Below is a small trained network, with its code and all its weights. Each question gives an input and a class and asks what happens when units are switched off, that is, made to give their printed mean instead of their output.

import numpy as np


def w(rows, s, z=0):
    codes = np.array(rows[::2]) - 128.0
    scale = np.full(codes.shape[1], s)
    scale[-1] = z or s
    return codes * scale


def norm(h):
    return h / np.sqrt((h * h).mean(-1, keepdims=True) + 1e-5)


def f(y):
    return np.maximum(y, 0)


def log_softmax(a):
    a = a - a.max(-1, keepdims=True)
    return a - np.log(np.exp(a).sum(-1, keepdims=True))


def net(x, mask):
    res = np.array(x, float).reshape(1, 2) / 4 @ E
    u = 0
    for l in range(4):
        y = f(norm(res) @ A[l][:, :-1].T + A[l][:, -1])
        res = res + np.where(mask[u : u + 10], y, B[l][:, -1]) @ B[l][:, :-1]
        u += 10
    return log_softmax(norm(res)[-1] @ U[:, :-1].T + U[:, -1])


A, B = {}, {}
E = w([
[141,93,9,124],'x0',
[191,159,160,173],'x1',
],0.0014)
A[0] = w([
[95,81,82,83,102],'L0N0',
[145,166,199,93,42],'L0N1',
[230,119,189,215,110],'L0N2',
[69,99,84,66,203],'L0N3',
[153,165,99,173,90],'L0N4',
[175,61,248,189,53],'L0N5',
[131,178,132,132,87],'L0N6',
[101,29,62,113,120],'L0N7',
[86,180,207,156,251],'L0N8',
[125,129,153,4,30],'L0N9',
],0.0027,0.00021)
B[0] = w([
[48,229,189,173,209],'L0N0',
[155,132,116,111,209],'L0N1',
[161,47,117,151,248],'L0N2',
[37,127,178,182,224],'L0N3',
[96,126,136,159,169],'L0N4',
[81,192,81,186,242],'L0N5',
[65,166,87,102,152],'L0N6',
[137,250,230,102,240],'L0N7',
[150,102,99,102,242],'L0N8',
[80,142,108,212,176],'L0N9',
],0.0022,0.0018)
A[1] = w([
[119,100,74,169,202],'L1N0',
[126,153,97,91,88],'L1N1',
[106,56,178,124,223],'L1N2',
[253,94,131,172,37],'L1N3',
[185,104,123,187,83],'L1N4',
[6,76,109,112,103],'L1N5',
[104,120,105,100,66],'L1N6',
[101,106,144,184,156],'L1N7',
[144,103,71,141,2],'L1N8',
[104,168,140,49,190],'L1N9',
],0.0038,0.00076)
B[1] = w([
[143,174,219,72,194],'L1N0',
[123,211,146,107,146],'L1N1',
[219,137,3,70,168],'L1N2',
[185,37,230,156,232],'L1N3',
[194,119,162,183,209],'L1N4',
[151,151,194,68,250],'L1N5',
[138,152,153,127,140],'L1N6',
[128,140,118,61,205],'L1N7',
[69,142,76,147,155],'L1N8',
[172,155,100,186,207],'L1N9',
],0.0026,0.002)
A[2] = w([
[65,82,105,175,103],'L2N0',
[193,49,162,127,113],'L2N1',
[91,159,105,115,174],'L2N2',
[176,53,93,173,254],'L2N3',
[165,192,253,76,215],'L2N4',
[227,177,131,114,93],'L2N5',
[183,114,137,97,156],'L2N6',
[106,117,80,111,172],'L2N7',
[118,82,154,36,46],'L2N8',
[128,98,182,162,111],'L2N9',
],0.0038,0.0007)
B[2] = w([
[33,160,118,136,128],'L2N0',
[214,109,217,120,166],'L2N1',
[157,107,187,155,158],'L2N2',
[130,60,142,163,155],'L2N3',
[168,50,45,180,253],'L2N4',
[78,135,95,167,170],'L2N5',
[101,143,195,55,148],'L2N6',
[174,70,132,146,130],'L2N7',
[193,175,158,115,138],'L2N8',
[94,153,129,3,156],'L2N9',
],0.0029,0.0052)
A[3] = w([
[128,170,117,111,174],'L3N0',
[167,187,150,175,149],'L3N1',
[31,138,255,136,89],'L3N2',
[144,107,101,203,152],'L3N3',
[108,158,154,183,250],'L3N4',
[164,138,120,69,155],'L3N5',
[157,136,92,131,157],'L3N6',
[115,220,130,126,108],'L3N7',
[104,66,91,171,75],'L3N8',
[177,99,84,118,172],'L3N9',
],0.0043,0.0012)
B[3] = w([
[103,81,168,166,157],'L3N0',
[127,99,85,87,208],'L3N1',
[43,242,252,171,193],'L3N2',
[105,95,170,73,252],'L3N3',
[148,162,122,118,234],'L3N4',
[168,182,62,137,148],'L3N5',
[101,123,149,53,177],'L3N6',
[131,74,134,96,188],'L3N7',
[109,155,119,155,169],'L3N8',
[113,190,133,176,218],'L3N9',
],0.0033,0.0025)
U = w([
[238,250,19,137,130],'0',
[62,54,76,25,181],'1',
[246,28,229,200,217],'2',
[81,154,68,133,59],'3',
[60,34,26,254,148],'4',
[126,154,107,156,2],'5',
[128,156,107,152,6],'6',
[14,217,246,166,188],'7',
],0.0082,0.0068)

Each question gives the input, the list of numbers given to net, and the class t.
The units are the neurons (one row each of A and B). Each row of codes is followed by its name. A weight is (code - 128) times the scale printed after its matrix; where a second scale follows, it is the last column's (A, B and U).
mask holds one flag per neuron, layer by layer. A switched-off neuron (its flag False) gives its mean, the last column of its row in B, instead of its output. The means were averaged over made-up inputs and are rounded, as every weight is.
A unit's drop is (log p(t) with every unit on - log p(t) with that unit switched off) / (log p(t) with every unit on - log p(t) with every unit switched off).
unit that matters most: the unit with the biggest drop
k most important neurons: the k neurons with the biggest drops, biggest first
top k neurons in layer l: the k neurons of layer l with the biggest drops, biggest first
drop when u is switched off: that unit's drop, to one decimal
input [-3,0], class 4: 2 most important neurons : L0N5, L0N0
input [7,1], class 1: 3 most important neurons : L2N4, L1N3, L3N2
input [8,4], class 3: top 2 neurons in layer 2 : L2N4, L2N1
input [-7,-6], class 0: 3 most important neurons : L0N7, L1N2, L0N0
input [7,-1], class 1: unit that matters most : L0N7
input [-8,0], class 4: 4 most important neurons : L2N4, L1N3, L3N2, L2N1
input [-8,-2], class 4: top 2 neurons in layer 0 : L0N0, L0N7
input [3,-3], class 7: 3 most important neurons : L0N3, L1N2, L0N0
input [8,-2], class 1: 2 most important neurons : L0N7, L1N3
input [-2,-1], class 4: 4 most important neurons : L0N2, L2N4, L0N7, L3N2
input [-5,-1], class 4: 2 most important neurons : L0N5, L3N2
input [-6,-4], class 4: top 3 neurons in layer 2 : L2N4, L2N1, L2N9
input [2,-3], class 7: 2 most important neurons : L0N3, L0N0
input [1,-1], class 7: 3 most important neurons : L0N3, L0N0, L0N7
input [5,0], class 1: top neuron in layer 0 : L0N7
input [-7,1], class 4: 2 most important neurons : L2N4, L1N3
input [-4,1], class 4: top 2 neurons in layer 0 : L0N5, L0N6
input [7,3], class 3: 2 most important neurons : L0N2, L0N5
input [4,1], class 1: 2 most important neurons : L2N4, L0N7
input [-4,-6], class 0: unit that matters most : L1N2
input [-5,-4], class 0: top 2 neurons in layer 1 : L1N2, L1N5
input [3,1], class 1: top 2 neurons in layer 3 : L3N2, L3N3
input [-3,-5], class 0: top 2 neurons in layer 2 : L2N8, L2N5
input [7,0], class 1: drop when L3N2 is switched off : 0.3
input [-6,-7], class 0: drop when L1N2 is switched off : 0.7
